Q:
[[ -2.792  -2.224   7.163  12.696  15.812 -10.010  -7.609]
 [ -0.229   5.333  -0.160   3.174  -1.924  14.227   8.004]
 [-19.725   8.739  -4.846  10.550   0.861  -0.405 -10.547]
 [-21.588   6.930  -6.536  -9.274  -2.732  -5.513  -3.779]
 [-19.323  -1.282  -9.610   6.679   1.408  -4.387 -24.569]
 [  2.439  -9.414  -2.405  23.568   7.514   6.446 -21.999]
 [-24.178   5.653  -7.538  -1.922   0.511  -7.084 -12.165]]
A: -12.165

Q:
[[-0.078 -0.196 -0.055  0.097  0.035  0.138 -0.139  0.160 -0.183]
 [-0.047  0.043  0.000 -0.165 -0.011 -0.174 -0.051 -0.110  0.023]
 [-0.073 -0.133 -0.177 -0.104 -0.033 -0.002 -0.192  0.003 -0.131]
 [-0.068 -0.094  0.094  0.112  0.063  0.090  0.007  0.213 -0.160]
 [ 0.090 -0.044 -0.129  0.059 -0.112  0.207 -0.073  0.095 -0.097]
 [ 0.066 -0.028 -0.022 -0.099  0.064  0.001 -0.074  0.084  0.008]
 [-0.035 -0.033 -0.078 -0.166 -0.021 -0.121 -0.050 -0.121  0.029]
 [ 0.028  0.019 -0.130 -0.206 -0.064 -0.136 -0.115 -0.167  0.080]
 [-0.078 -0.184 -0.167 -0.024  0.094  0.058 -0.249  0.128 -0.145]
 [-0.200 -0.057  0.090  0.155 -0.041 -0.018  0.084  0.039 -0.183]]
A: -0.183

Q:
[[ 0.03  0.15  0.09  0.02 -0.02  0.05 -0.05 -0.02  0.08  0.11  0.06]
 [-0.04 -0.07 -0.03  0.11 -0.01  0.01  0.07  0.02 -0.11  0.05  0.04]
 [ 0.01  0.13  0.12 -0.02  0.02 -0.02  0.02  0.04 -0.05  0.00  0.01]
 [-0.05  0.08  0.23  0.00  0.03  0.02  0.11  0.06  0.04  0.06  0.07]
 [ 0.03  0.12  0.07  0.16  0.04  0.03  0.13  0.00 -0.09  0.06  0.07]
 [ 0.01  0.00  0.19 -0.13  0.03  0.02 -0.05  0.00  0.20  0.06  0.06]
 [ 0.09 -0.02 -0.05  0.13  0.10 -0.07  0.11  0.01 -0.28  0.03  0.18]]
A: 0.18

Q:
[[ 1.02  1.74 -0.08  0.86 -1.57 -0.91 -2.00  0.26 -1.50  0.21]
 [ 0.14  0.26 -0.16  0.21 -1.04 -0.52 -1.10 -1.55  0.19  1.28]
 [ 1.32  1.90 -0.05  1.78  0.32  0.57 -1.35  0.87  0.90 -0.59]
 [ 1.34  0.42 -2.17 -0.88  1.59  1.03 -2.18 -2.38 -1.22 -0.76]
 [ 2.34 -0.67 -0.20  0.62 -1.39 -0.14  0.02 -0.08 -0.76  1.68]
 [ 0.12  0.25  1.22  0.43 -1.27  1.68 -0.72  2.12  1.23 -1.45]
 [ 0.29 -0.79  1.19 -0.40  2.55 -1.99 -2.85 -0.80 -2.47 -1.47]
 [ 1.89  0.53  0.84  1.14  0.00 -0.41 -1.76  0.70 -0.41  1.65]
 [ 1.11 -0.48 -0.02 -0.46 -0.27  0.60 -0.57  0.76 -1.15 -0.70]
 [-0.78 -1.76  0.58  1.48 -1.87  1.14  1.81 -1.35 -0.95 -2.57]
 [ 1.85  0.98 -0.17  1.62 -0.74  0.03 -1.15  0.56  0.31  1.48]
 [ 1.21  0.73  0.26 -1.75 -0.72  2.13  1.78 -0.68 -0.13 -0.84]]
A: -0.84

Q:
[[ 0.01  0.02  0.04  0.03 -0.18  0.09  0.19  0.12 -0.18  0.08  0.18  0.08
  -0.04 -0.19 -0.16 -0.13]
 [ 0.05 -0.06 -0.05  0.02  0.00  0.04 -0.08 -0.09 -0.02 -0.02 -0.03  0.02
   0.02 -0.09  0.01  0.00]
 [ 0.00 -0.17 -0.04 -0.11 -0.17 -0.08  0.02  0.11 -0.15 -0.12  0.08 -0.09
  -0.23 -0.15 -0.22 -0.10]
 [-0.02 -0.13 -0.04 -0.10 -0.15 -0.09  0.03  0.08 -0.14 -0.11  0.04 -0.08
  -0.19 -0.11 -0.19 -0.09]
 [-0.03 -0.04 -0.15  0.07 -0.07 -0.15  0.05 -0.07 -0.03 -0.11 -0.05  0.09
   0.01 -0.07 -0.06  0.00]
 [ 0.01 -0.18 -0.03 -0.12 -0.14 -0.07 -0.01  0.10 -0.13 -0.12  0.06 -0.11
  -0.22 -0.13 -0.20 -0.08]
 [ 0.12 -0.15 -0.07  0.02  0.00  0.05 -0.13 -0.09 -0.02 -0.06  0.01  0.04
   0.00 -0.14 -0.01  0.02]
 [ 0.08 -0.08  0.02 -0.04  0.01  0.10 -0.10 -0.01 -0.03  0.00  0.03 -0.04
  -0.04 -0.08 -0.01 -0.01]
 [-0.07  0.00  0.14 -0.20 -0.09  0.10 -0.02  0.11 -0.12  0.08  0.07 -0.18
  -0.15 -0.02 -0.10 -0.14]
 [-0.17  0.08  0.13 -0.16 -0.16  0.09  0.08  0.10 -0.18  0.14  0.08 -0.14
  -0.10 -0.06 -0.14 -0.21]
 [-0.02 -0.15 -0.07 -0.08 -0.11 -0.09 -0.02  0.04 -0.09 -0.10  0.04 -0.05
  -0.15 -0.12 -0.16 -0.07]
 [ 0.07 -0.07 -0.07  0.04  0.00  0.05 -0.09 -0.11 -0.02 -0.02 -0.02  0.05
   0.04 -0.11  0.01  0.00]]
A: 0.00
